Below are the code and all the weights of a small trained network. Each question names an input and a target symbol and asks about switching units off, where a switched-off unit gives its printed mean instead of its output.

import numpy as np


def w(rows, s, z=0):
    codes = np.array(rows[::2]) - 128.0
    scale = np.full(codes.shape[1], s)
    scale[-1] = z or s
    return codes * scale


def norm(h):
    return h / np.sqrt((h * h).mean(-1, keepdims=True) + 1e-5)


def f(y):
    return y / 2 * (1 + np.tanh(0.7978845608 * (y + 0.044715 * y**3)))


def softmax(a):
    e = np.exp(a - a.max(-1, keepdims=True))
    return e / e.sum(-1, keepdims=True)


def log_softmax(a):
    a = a - a.max(-1, keepdims=True)
    return a - np.log(np.exp(a).sum(-1, keepdims=True))


def net(x, mask):
    ids = ['ΛΩαδεθμπστ'.index(c) for c in x.split()]
    T = len(ids)
    res = E[ids] + P[:T]
    r = norm(res)
    for j in range(2):
        rows = slice(4 * j, 4 * j + 4)
        q, k, v = (r @ M[0][rows].T for M in (Q, K, V))
        z = softmax(np.where(np.tri(T) > 0, q @ k.T / 4**0.5, -1e9)) @ v
        o = O[0][rows]
        res = res + np.where(mask[j], z, o[:, -1]) @ o[:, :-1]
    y = f(norm(res) @ A[0][:, :-1].T + A[0][:, -1])
    res = res + np.where(mask[2:18], y, B[0][:, -1]) @ B[0][:, :-1]
    return log_softmax(norm(res)[-1] @ U[:, :-1].T + U[:, -1])


Q, K, V, O, A, B = {}, {}, {}, {}, {}, {}
E = w([
[153,110,125],'Λ',
[168,180,251],'Ω',
[176,174,142],'α',
[127,139,81],'δ',
[122,94,206],'ε',
[172,106,184],'θ',
[124,139,67],'μ',
[110,68,165],'π',
[192,154,158],'σ',
[108,148,135],'τ',
],0.018)
P = w([
[224,234,253],'0',
[189,202,221],'1',
[184,179,212],'2',
[169,169,197],'3',
[140,154,191],'4',
[143,152,181],'5',
[129,130,167],'6',
[119,123,166],'7',
[117,127,177],'8',
[152,131,175],'9',
],0.0034)
Q[0] = w([
[165,98,254],'H0',
[174,112,174],'H0',
[111,118,98],'H0',
[89,94,235],'H0',
[63,133,117],'H1',
[45,133,20],'H1',
[85,120,71],'H1',
[161,123,252],'H1',
],0.0088)
K[0] = w([
[24,187,201],'H0',
[68,110,125],'H0',
[175,138,122],'H0',
[56,203,185],'H0',
[81,96,138],'H1',
[7,183,120],'H1',
[113,228,145],'H1',
[216,30,156],'H1',
],0.011)
V[0] = w([
[145,116,72],'H0',
[180,31,118],'H0',
[255,55,164],'H0',
[127,116,146],'H0',
[134,53,73],'H1',
[111,145,123],'H1',
[193,97,54],'H1',
[211,179,87],'H1',
],0.0067)
O[0] = w([
[118,109,95,11],'H0',
[59,32,75,59],'H0',
[186,10,145,253],'H0',
[126,103,159,154],'H0',
[180,86,129,20],'H1',
[104,125,125,89],'H1',
[155,3,63,107],'H1',
[177,101,34,222],'H1',
],0.0048,0.0025)
A[0] = w([
[121,75,126,98],'N0',
[97,48,143,61],'N1',
[100,85,187,100],'N2',
[175,139,4,255],'N3',
[173,145,101,90],'N4',
[134,122,128,113],'N5',
[182,135,137,112],'N6',
[204,155,141,127],'N7',
[175,161,146,120],'N8',
[206,76,78,140],'N9',
[141,15,120,78],'N10',
[122,165,135,138],'N11',
[140,135,124,48],'N12',
[32,178,134,186],'N13',
[77,174,15,126],'N14',
[87,73,151,144],'N15',
],0.013,0.0039)
B[0] = w([
[91,109,146,134],'N0',
[102,143,164,147],'N1',
[108,160,144,191],'N2',
[9,150,120,253],'N3',
[102,91,110,149],'N4',
[124,122,127,127],'N5',
[146,115,80,189],'N6',
[143,103,70,239],'N7',
[156,118,77,203],'N8',
[21,34,38,226],'N9',
[81,62,159,189],'N10',
[179,140,75,147],'N11',
[154,104,147,111],'N12',
[192,240,40,158],'N13',
[72,191,254,191],'N14',
[69,178,167,155],'N15',
],0.0068,0.0054)
U = w([
[102,32,106,182],'Λ',
[152,206,122,122],'Ω',
[169,108,56,26],'α',
[55,149,78,89],'δ',
[124,125,181,125],'ε',
[180,4,169,30],'θ',
[59,139,94,139],'μ',
[89,95,182,107],'π',
[147,74,104,254],'σ',
[143,214,61,76],'τ',
],0.015,0.0052)

Each question gives the input, a string of symbols that net reads in full, and the target symbol t.
The units are the heads (4 rows each of Q, K, V and O) and the neurons (one row each of A and B). Each row of codes is followed by its name. A weight is (code - 128) times the scale printed after its matrix; where a second scale follows, it is the last column's (O, A, B and U).
mask holds one flag per unit, heads first, then neurons. A switched-off unit (its flag False) gives its mean, the last column of its rows in O or B, instead of its output. The means were averaged over made-up inputs and are rounded, as every weight is.
A unit's drop is (log p(t) with every unit on - log p(t) with that unit switched off) / (log p(t) with every unit on - log p(t) with every unit switched off).
The circuit of an input: a set's keep is (log p(t) with only the set's units on - log p(t) with every unit switched off) / (log p(t) with every unit on - log p(t) with every unit switched off). Starting from the 12 units with the biggest drops (on a tie, the unit counted first), units are removed one at a time, each time the one whose removal leaves the highest keep (on an exact tie, the one counted first), for as long as the keep stays at least 0.8.
circuit, biggest first: the units of the circuit, biggest drop first
most important unit: the unit with the biggest drop
k most important neurons: the k neurons with the biggest drops, biggest first
heads that matter: for each layer, one digit per head in row order, 1 if its drop is at least 0.15 and else 0, layers parted by /
drop of u: that unit's drop, to one decimal
input ε π θ σ, target σ: most important unit -> H0
input α δ σ, target σ: heads that matter -> 00
input θ σ Λ μ, target Λ: heads that matter -> 11
input θ Λ σ, target Λ: circuit, biggest first -> H0; N9
input ε α π ε π τ μ μ π, target Ω: 2 most important neurons -> N13; N9
input ε Ω σ π π τ Ω Ω, target Ω: heads that matter -> 10
input α σ θ δ α α δ τ Ω δ, target Ω: heads that matter -> 01
input Ω δ δ δ τ π, target Ω: heads that matter -> 10
input ε μ δ θ Ω Ω ε τ μ, target Ω: heads that matter -> 01
input μ μ μ π δ δ ε τ δ, target Ω: heads that matter -> 01
input α δ μ Λ δ τ π τ ε ε, target Ω: heads that matter -> 10
input θ ε σ ε τ δ, target τ: circuit, biggest first -> H1; N13
input Λ π τ, target Ω: drop of N14 -> -0.1
input π Ω Λ Λ α, target Λ: drop of H1 -> 0.2
input π μ Λ σ, target Λ: drop of N5 -> 0.0
